Here is a tiny trained network, its code and every weight. The questions are about switching its units off for an input and a class, where a switched-off unit gives its printed mean instead of its output.

import numpy as np


def w(rows, s, z=0):
    codes = np.array(rows[::2]) - 128.0
    scale = np.full(codes.shape[1], s)
    scale[-1] = z or s
    return codes * scale


def norm(h):
    return h / np.sqrt((h * h).mean(-1, keepdims=True) + 1e-5)


def f(y):
    return np.maximum(y, 0)


def log_softmax(a):
    a = a - a.max(-1, keepdims=True)
    return a - np.log(np.exp(a).sum(-1, keepdims=True))


def net(x, mask):
    res = np.array(x, float).reshape(1, 2) / 4 @ E
    u = 0
    for l in range(3):
        y = f(norm(res) @ A[l][:, :-1].T + A[l][:, -1])
        res = res + np.where(mask[u : u + 4], y, B[l][:, -1]) @ B[l][:, :-1]
        u += 4
    return log_softmax(norm(res)[-1] @ U[:, :-1].T + U[:, -1])


A, B = {}, {}
E = w([
[93,122,115,63,10,134,168,110],'x0',
[81,134,121,163,142,136,95,201],'x1',
],0.011)
A[0] = w([
[103,124,131,99,31,141,127,139,154],'L0N1',
[214,134,128,128,154,117,155,18,6],'L0N2',
[93,106,165,136,162,132,148,110,160],'L0N3',
[178,119,139,130,108,122,144,3,97],'L0N4',
],0.016,0.0015)
B[0] = w([
[106,166,135,186,125,49,200,157,250],'L0N1',
[53,63,218,195,134,126,141,48,242],'L0N2',
[132,121,99,45,67,164,135,140,153],'L0N3',
[250,156,48,58,137,135,98,188,241],'L0N4',
],0.015,0.013)
A[1] = w([
[4,133,159,121,47,142,145,91,81],'L1N1',
[47,128,184,130,153,156,174,42,1],'L1N2',
[93,97,128,92,120,216,38,71,113],'L1N3',
[107,164,79,82,187,222,65,157,119],'L1N4',
],0.018,0.00081)
B[1] = w([
[134,64,193,173,193,149,145,139,186],'L1N1',
[217,100,130,93,119,150,115,106,214],'L1N2',
[193,66,249,133,199,224,83,76,199],'L1N3',
[51,174,29,120,136,113,110,145,254],'L1N4',
],0.013,0.0095)
A[2] = w([
[220,252,51,26,62,75,164,90,174],'L2N1',
[184,124,58,78,110,107,163,50,13],'L2N2',
[38,226,110,108,69,117,174,40,201],'L2N3',
[97,203,21,88,179,127,91,69,1],'L2N4',
],0.018,0.0015)
B[2] = w([
[251,212,68,96,108,112,109,70,246],'L2N1',
[51,183,126,150,126,118,172,171,183],'L2N2',
[87,75,157,122,186,197,98,137,203],'L2N3',
[47,167,87,83,199,167,55,119,238],'L2N4',
],0.018,0.014)
U = w([
[205,58,237,141,178,190,101,53,186],'0',
[231,248,86,121,105,85,163,95,191],'1',
[41,170,90,95,196,185,47,124,202],'2',
[92,136,191,211,149,82,216,174,230],'3',
[119,115,137,131,53,130,96,115,2],'4',
[114,115,144,103,71,143,122,135,23],'5',
],0.012,0.0042)

Each question gives the input, the list of numbers given to net, and the class t.
The units are the neurons (one row each of A and B). Each row of codes is followed by its name. A weight is (code - 128) times the scale printed after its matrix; where a second scale follows, it is the last column's (A, B and U).
mask holds one flag per neuron, layer by layer. A switched-off neuron (its flag False) gives its mean, the last column of its row in B, instead of its output. The means were averaged over made-up inputs and are rounded, as every weight is.
A unit's drop is (log p(t) with every unit on - log p(t) with that unit switched off) / (log p(t) with every unit on - log p(t) with every unit switched off).
The circuit of an input: a set's keep is (log p(t) with only the set's units on - log p(t) with every unit switched off) / (log p(t) with every unit on - log p(t) with every unit switched off). Starting from all 12 units, units are removed one at a time, each time the one whose removal leaves the highest keep (on an exact tie, the one counted first), for as long as the keep stays at least 0.8.
units of the circuit, in order: the units of the circuit, biggest drop first
unit that matters most: the unit with the biggest drop
top k neurons: the k neurons with the biggest drops, biggest first
k most important neurons of layer l: the k neurons of layer l with the biggest drops, biggest first
drop when u is switched off: that unit's drop, to one decimal
input [-1,-5], class 0: units of the circuit, in order -> [L0N2]
input [-8,0], class 0: top 2 neurons -> [L0N4 L0N1]
input [-4,-8], class 0: 2 most important neurons of layer 0 -> [L0N2 L0N1]
input [0,-4], class 0: top 2 neurons -> [L0N2 L0N1]
input [8,-2], class 1: top 2 neurons -> [L0N2 L2N1]
input [0,-2], class 0: top 2 neurons -> [L0N2 L0N1]
input [1,8], class 3: top 2 neurons -> [L0N4 L2N1]
input [-5,0], class 0: 2 most important neurons of layer 0 -> [L0N4 L0N1]
input [1,7], class 3: top 4 neurons -> [L0N4 L2N1 L0N2 L2N4]
input [-8,-6], class 0: 2 most important neurons of layer 0 -> [L0N2 L0N1]
input [5,7], class 3: drop when L0N4 is switched off -> 0.9
input [7,8], class 3: drop when L0N4 is switched off -> 0.9
input [-4,-3], class 0: drop when L0N2 is switched off -> 2.1
input [-7,-1], class 0: unit that matters most -> L0N4
